In the rows, zero is written as 128.
Each row of numbers stands for one object and depends on some of the facts below. Use the named rows to name the rest.

Some objects and their rows:
[127 130 133 122 130 128 124 130 123 126 116 134 125 133 133 138 128 129
 131 127 124 127 122 130 131 119 123] : pila
[119 103 133 104 135 140  99 119 128 117 146 106 136 149 125 153 150 133
 151 130 108 119 116 124  92 180 129] : flebripar
[108 173 131 108 132 116 123 120 127 134 200  84 127 150 122 144 151 134
 136 129 104 109 142 121 117 172 108] : gribi
[110 138 126  96 129 113 127 129 141 124 201 100 123 155 148 159 158 118
 145 137 122 123 141 122 133 157 110] : sakil
[109 173 132 123 119 124 137 135 135 134 163 114 121 153 115 166 145 116
 127 134 145 124 136 121 146 206  72] : doklal
[129 128 121 143 126 148 138 127 124 133 114 124 123 118 128 114 119 136
 115 133 118 117 132 127 112 136 152] : skiskom
[137 138 132 127 130 122 139 124 126 131 178 121 141 116 133 109 123 125
 162 125 161 117 131 119 126 154 120] : nagrum
[147  91 133 154 137 109 133 127 130 139  39 132 136 130 144  96 134 135
 103 127 134 138 131 145 138  43 100] : kiplu
[131 122 124 138 115 135 132 140 121 127 100 129 124 123 130 130 122 124
 134 132 136 117 128 127 120 149 125] : tristibre
[134 146 120 130 140 101 138 133 142 137 181 131 102 129 126 134 148 125
  93 126 104 131 128 140 143 173 151] : plonu
[129 126 137 107 138 128  97 116 124 125 194 101 136 144 113 140 148 136
 159 121 124 101 113 119  84 223 124] : truklen
[130 121 137 109 124 131 140 128 121 124 143 134 143 125 153 124 128 119
 164 132 157 119 134 122 137 111 108] : klidral
[126 141 117 129 125 107 135 138 133 128 144 106 120 132 125 138 142 117
 132 131 115 137 141 134 141 150 123] : bruflar
[150 159 117 147 121  84 154 143 117 135 141 128 115  97 140  96 130 115
 126 120 132 105 148 139 146 134 149] : zoflegok
[126 132 133 122 132 128 126 129 125 124 115 137 125 132 134 140 127 129
 134 126 126 129 121 130 130 113 124] : pluplir
[125 122 134 116 130 124 114 123 130 125 122 136 131 134 120 136 130 128
 126 124 122 133 123 129 130 105 118] : bogro
[120 132 128 115 141 155 119 127 115 121 173  77 132 147 120 129 130 143
 171 128 104 106 130 120  90 198 142] : toskos
[129 120 127 131 125 132 126 128 129 125 118 126 133 127 117 130 126 124
 139 127 134 137 127 127 124 136 123] : vipul
[131 123 130 125 126 130 129 130 125 127 114 135 133 127 123 132 134 125
 131 130 130 128 125 132 134 141 119] : trufik

Facts:
bana {Φ=grokan, Π=176, ψ=beken}
beken {Π=387, ψ=moze}
bizu {Π=277, ψ=mogrom}
bodol {Φ=zepum plonu, Π=176, ψ=doklal}
bogro {Π=176, ψ=gresek}
briflir {Π=708, ψ=gribi}
brobrim {Π=277, ψ=bruflar}
bruflar {Π=391}
bruplak {Π=277, ψ=gribi}
budam {Π=176, ψ=plotu}
deflu {Φ=lezar triron plonu fuvi, Π=277, ψ=gresek}
defluk {Π=708, ψ=mogrom}
doklal {Φ=pliskol stoplu, Π=277, ψ=gribi}
dovon {Π=277, ψ=klizu}
dozam {Φ=nutrur, Π=708, ψ=zoflegok}
dragu {Π=210, ψ=gresek}
dretu {Π=708, ψ=gresek}
dritro {Π=280, ψ=gresek}
dugisken {Π=176, ψ=doklal}
dupom {Π=277, ψ=bruflar}
fefo {Φ=klobrozok dritro, Π=210, ψ=mogrom}
fevu {Φ=kiplu, Π=176, ψ=dozam}
flago {Π=277, ψ=klizu}
flavatan {Π=277, ψ=moze}
flebripar {Π=176, ψ=sizer}
fligreskur {Π=277, ψ=mogrom}
flitras {Π=176}
flobrin {Π=708, ψ=plonu}
flupe {Φ=vuflum, Π=176, ψ=beken}
fustetror {Φ=bizu, Π=176, ψ=klizu}
fuvi {Π=391, ψ=zoflegok}
gaskedrim {Π=176, ψ=gresek}
gatro {Π=176, ψ=beken}
geplar {Φ=pletidra, Π=277, ψ=doklal}
gezo {Φ=greguk flavatan kugumes pletidra, Π=277, ψ=flitras}
greguk {Π=280, ψ=bruflar}
gresek {Π=391}
gribi {Φ=kevul lesko flitras skiskom, Π=176}
grimo {Π=708, ψ=flitras}
grokan {Π=391, ψ=bruflar}
grusizal {Φ=skesabras, Π=176, ψ=mogrom}
kevul {Π=708, ψ=gresek}
kikur {Π=391, ψ=gribi}
kipal {Π=391, ψ=sizer}
kiplu {Π=277, ψ=klizu}
klibrofun {Φ=flavatan dragu, Π=391, ψ=klizu}
klidral {Φ=beken fligreskur pubriskis soza, Π=277, ψ=plonu}
klizu {Φ=kiplu lapon mogrom bizu, Π=176, ψ=zoflegok}
klobrozok {Π=277, ψ=plotu}
kluplar {Φ=lizel stasem, Π=280, ψ=doklal}
kugumes {Π=277, ψ=gresek}
lamezul {Π=277, ψ=gresek}
lapon {Π=391, ψ=mogrom}
ledro {Π=176, ψ=flitras}
lesko {Π=387, ψ=doklal}
lezar {Π=708, ψ=beken}
lifle {Π=210, ψ=klizu}
liklapli {Π=391, ψ=klizu}
lizel {Π=391, ψ=dozam}
milam {Φ=zepum, Π=391, ψ=bruflar}
mogrom {Π=391}
moze {Π=387}
nadro {Φ=briflir votem, Π=708, ψ=doklal}
nagrum {Φ=zepum stovor klobrozok trili dupom, Π=391, ψ=plotu}
nisa {Π=176, ψ=beken}
nopin {Π=387, ψ=doklal}
nutrur {Π=210, ψ=plonu}
pila {Π=387, ψ=gresek}
plerek {Π=387, ψ=gribi}
pletidra {Π=391, ψ=plonu}
pliskol {Π=708, ψ=zoflegok}
plonu {Π=387, ψ=bruflar}
plotu {Π=210, ψ=mogrom}
pluplir {Π=387, ψ=flitras}
plurati {Π=176, ψ=moze}
pubriskis {Π=387, ψ=dozam}
relim {Π=387, ψ=klizu}
rubrin {Φ=mogrom relim, Π=176, ψ=klizu}
safas {Π=280, ψ=moze}
sakil {Φ=pubriskis, Π=176, ψ=gribi}
sedu {Π=387, ψ=bruflar}
sizer {Π=277, ψ=gribi}
skagu {Φ=greguk lamezul lizel, Π=391, ψ=dozam}
skesabras {Π=277, ψ=gresek}
skiskom {Π=210, ψ=beken}
skugo {Φ=zepum lesko flago nutrur relim, Π=210, ψ=beken}
sodrer {Π=387, ψ=mogrom}
sogrus {Π=210, ψ=gribi}
sovil {Φ=kipal gatro, Π=210, ψ=dozam}
soza {Π=280, ψ=zoflegok}
stafo {Φ=plerek, Π=391, ψ=sakil}
stasem {Π=210, ψ=klizu}
stelan {Φ=lamezul, Π=387, ψ=plotu}
stofliskir {Π=280, ψ=plotu}
stoplu {Π=387, ψ=flitras}
stovor {Π=277, ψ=trili}
stuzur {Φ=kevul kugumes, Π=708, ψ=doklal}
toskil {Π=391, ψ=beken}
toskos {Φ=lesko pletidra, Π=280, ψ=sizer}
tretur {Π=210, ψ=beken}
trili {Π=708, ψ=gribi}
triron {Π=387, ψ=doklal}
tristibre {Π=210, ψ=plonu}
triti {Π=277, ψ=sizer}
trufik {Π=277, ψ=gresek}
trugam {Φ=dovon, Π=176, ψ=bruflar}
truklen {Φ=ledro flago vuflum plonu, Π=176, ψ=sizer}
vani {Π=280, ψ=plotu}
vastagru {Π=387, ψ=gribi}
vebram {Π=391, ψ=flitras}
vipul {Π=391, ψ=mogrom}
vori {Π=176, ψ=plotu}
votem {Π=277, ψ=plonu}
vudros {Π=176, ψ=klizu}
vuflum {Π=280, ψ=klizu}
vusa {Φ=fligreskur nisa moze dritro, Π=391, ψ=dozam}
vutro {Π=277, ψ=moze}
zepum {Π=387, ψ=sizer}
zoflegok {Φ=briflir zepum, Π=210}

Rows to name:
No name comes twice in this set of rows, the named rows included.
[134 150 139 128 134 102 107 111 135 110  36 137 139 124 124  94 120 119
 112 107 151 123 138 136 145  73 159] : fevu
[113 169 141 126 133 137 125 114 141 140 207 137 130 139 110 141 123 134
 115 125 173 123 116 107 133 189  92] : bodol
[151 127 122 143 128 109 131 128 125 129 115 152 129  97 109 101 117 120
 115 118 125 142 123 141 139 118 166] : fuvi
[129 120 128 146 136 127 119 123 146 124  71 112 133 147 130 114 132 132
 117 129 148 133 132 129 121 130 114] : lapon
[120 127 121 111 133 122 122 136 132 122 159  86 123 150 127 159 170 122
 142 136  99 119 133 134 108 228 122] : sizer
[105 170 136 124 125 170 137 114 128 139 150 128 133 137 110 142 120 137
 120 134 140 124 132 112 132 164 100] : geplar
[114 126 129 117 134 145 118 129 137 121 132 123 121 153 129 161 140 133
 131 133 122 128 117 124 117 178 122] : plerek
[107 164 133 136 140 163 137 112 148 140 161 137 118 145 121 137 122 148
  87 134 133 135 124 117 135 148 128] : lesko
[133 126 131 128 137 123 118 116 135 134 151 141 126 126 114 122 133 133
 105 121 125 133 117 129 123 145 137] : ledro
[154 102 130 149 138 113 141 129 122 149 120 149 133 103 130  93 130 138
 103 126 119 139 124 144 138  79 124] : flago
[138 134 138 140 133  63 130 132 124 139  86 107 131 141 146 101 143 128
 124 117 129 120 147 142 146  31  71] : klizu
[141 114 134 138 121 117 137 131  97 140 109 127 145 100 123 108 109 133
 150 124 105 134 137 135 129  25 105] : klibrofun

The same objects again, as new rows of numbers:
Named rows:
[ 67  80 160 141 103 104 107 156 143  76 162 176 191 106 161 175 100 118
 149  82  80 154  76 167  86 158 179 162  72 105 122 100] : sakil
[ 95 134 154 171 172 137 134 186 138  73 113 179 148 156 156 121  90 114
 168  83  79 167 110 121 120 161  90 161 124  87 199 150] : bodol
[118 143 141 139  98 110 118 165 137 122 136 125 102 146 139 139 128 101
 122 118 123 132 129 108 102 111 140 154 136 141 158 123] : budam
[167 169  75 155  87  90 105 107 143 174  99  94  88 156 122 138 175 131
  90 151 172 118 145 101 105  75 101 111 142 149 103 157] : stasem
[ 67  82 166 152 175 124 116 125 141 121 171 123 133 106 141 131  92  95
 142  86 113 167 125 173  91 163 140 141 140  90 171 129] : sogrus
[136 146 151 135 153  93 109 137 140 165 151 111 104 125  92 123 164 102
  98 120 159 132 136 147 107 135  95 114 149 110 110 134] : dragu
[136 146 152 135 154  94 108 138 139 167 152 108  99 125  89 121 163 101
  98 125 164 135 140 146 108 134  92 113 152 109 113 133] : skiskom
[149 103 135 120 108 150 129 118 139  92 116 108 126 174 154 162  86 113
 148 110 102 153 139 141 146  96 141  95 101 123 155 164] : gezo
[ 71  77 165 105 178 111 116 110 139 107 162 105 171  86  99 119 138 108
 144  84 170 161 145 176 119 164 113 146 161  90 112  82] : stovor
[135  86 162 126 102 173 167  83 144 174 172 132  89  84 133  91 155  99
 138  90 170  66 130 132 186 152  73 164  66 151  96  97] : skesabras
[145 106 139 123 115 128 125 110 135 116 120 108 106 146 138 142 116 116
 137 114 144 144 147 134 146 113 105 102 132 124 125 134] : brobrim
[158 111 126 121 147 137 138  95 129 135 130 109 114 131 139 133 106 122
 150 136 131 145 144 149 154 117 106  88 118 103 107 149] : sodrer
[141 103 145 158 181 147 152 153 126  78 112 169 150 104 140 104 111 152
 168  83  94 166 138 155 171 171  76 125 134  85 185 144] : nopin
[ 98  66 155  93 115 107 117  82  39 116 148 185  87  89  57  91 125 113
 148  85  90 166 148 120  85 168 125  97 171  85 159  86] : plerek
[ 66  70 167  94 182 149 137  84 139 155 177  95 157  84  92 124  88  90
 120 112 176 165 153 179 102 152 170 128 163  91  98  81] : zepum
[164 170  82 102 126 105 122 156 113 175 110 122  99 131  76  93 172 126
  77 186 143  68 113  88 142 106 123 136 152 169  97 143] : fuvi
[124 163  96 119 156 165 140 155 134 135 117 127 133 148 154 102  85 122
 142 172  80 121  90 128 109 117 174 156 110 109 149 165] : nagrum
[124 133 151 163 178 164 131 172 141  71 120 170 162 163 149 118  82 175
 169  85  87 167 138 133 145 171  84 149 115  88 197 152] : stuzur
[ 74  88 161 116 158  95 104  98 142  85 172 150 192  83 124 138 160 181
 150  83 154 134 118 172  93 174 174 158 111 112  95  81] : trili

Which object is each row?
No name comes twice in this set of rows, the named rows included.
[165 169  71 158  78  94 109 135 142 157  89  95  88 170 154 152 151 126
 110 148 143 118 139  81 100  73 147 153 127 174 138 146] : vudros
[ 63  69 169  99 167 170 137  86 141 117 176  96 145  94 136 150  83  91
 118  96 163 167 150 178  96 143 174 137 155 109 119  86] : triti
[ 63  69 154  91 165 192 187  90 134  78 132  94 184  94 157 115  81 100
 139 113 113 162 129 177 132 119 179 160 155 112 135  82] : toskos
[165 171  66 142  91 114 115 113 137 171  83  96  89 139 154 101 123 163
 122 181 104  94 109  87 105  76 167 157 125 148 110 163] : liklapli
[124 143 139 134  94 131 124 173 140  99 131 120 111 176 155 157  87  97
 135 118  91 146 121 113 102  92 165 150 108 142 186 156] : flupe
[160 109 121 120 135 159 143 102 136 106 126 111 137 170 158 155  83 119
 158 130  91 154 136 152 155  97 148  81  85 103 126 172] : stelan
[166 158  74  93  91 136 145 126  87 150  80 103 123 127  81  96 180 163
  84 183 173  68 142  86 186  87  94 119 163 180  95  92] : soza
[109 103 162 156  81 189 183  85 144 169 173 161  88 126 160  98  85  90
 148  92  90  67  95 102 169 118  75 164  65 171 137 152] : grusizal
[ 63  75 169 104 156 153 129 113 142 124 178  97 128  93 137 145  84  89
 101  99 151 165 135 176  85 140 179 162 159 123 157  84] : flebripar
[ 82 157 154 160 142 170 105 169 106  72  79 191 108 186 161 162 122  88
 162 111 167 171 146  75 107  75 179  93 163 165 133 183] : bana
[127 145 134 128  88  90 106 165 141 138 139 156 183  97 131 144 183 134
  99  92 133  91  99 120  97 143 164 160 112 143  97  87] : flitras

Now the same objects, written a new way:
Some rows with their names:
[136  80 150 136 141 131  91 149 148 102 116 103 114 125  76] : klibrofun
[156 167  96 133 127 127 148 111 124 126 144 130 134 128 146] : bruplak
[145  89 149 107 116 141  81 130 151  87 109 115 131 112 117] : fuvi
[131 133 130 114 108 129 110  57 137 131 111 119 124 127 143] : mogrom
[107  95 125 110 156 160 184  63 130  85 131 144 113 111 112] : nagrum
[149 132 130 115 129 105 112 155 129 104 122 135 135  96 118] : dupom
[163 122 127 115 120 124 106 117 129 119 120 123 134  98 110] : vipul
[135  77 131 130 125 134  97 147 110  73 129  84 129 136 132] : liklapli
[123 132 125 130 126 118 126 151 113 119 129 123 135 131 146] : ledro
[159 120 133 122 123 115 106 133 118 113 118 145 134 100 116] : tristibre
[134 140 136 117 107 158 115  71 123 133 108 139 124 135 150] : plotu
[124 132 126 131 124 118 125 146 107 118 127 127 135 131 144] : bogro
[103  73 142 130 131 118 107 204 127 107 135 105 142 136 126] : relim
[125  87 133 132 128 117  92 180 111  72 127  88 129 139 134] : dovon
[144 140 127 129 121 142 115 148 127 119 130 112 123 142 125] : lamezul
[120 121 131 127 121 114 125 157 119 150 132 121 144 123 133] : stoplu
[123 100 148 122 122 133  88 153 128  88 115 110 130 138 141] : pliskol
[129 133 122 130 123 108 120 140 114 113 127 112 130 130 136] : fligreskur
[108 129 117 109 185 142 235 109 126  97 141 208 119  68  94] : bodol

Name these rows:
No name comes twice in this set of rows, the named rows included.
[ 74 124 169 104 122 165 112  42 182 125  95 142 103 163 152] : dozam
[ 69  80 149 100 157 229 177  27 185  51 120 185 102 148 151] : zoflegok
[103 135 101 111 155 165 225  80 138 123 156 187 137 109 151] : zepum
[ 93  85 119  97 170 191 224  54 121  59 138 168 105 103 114] : milam

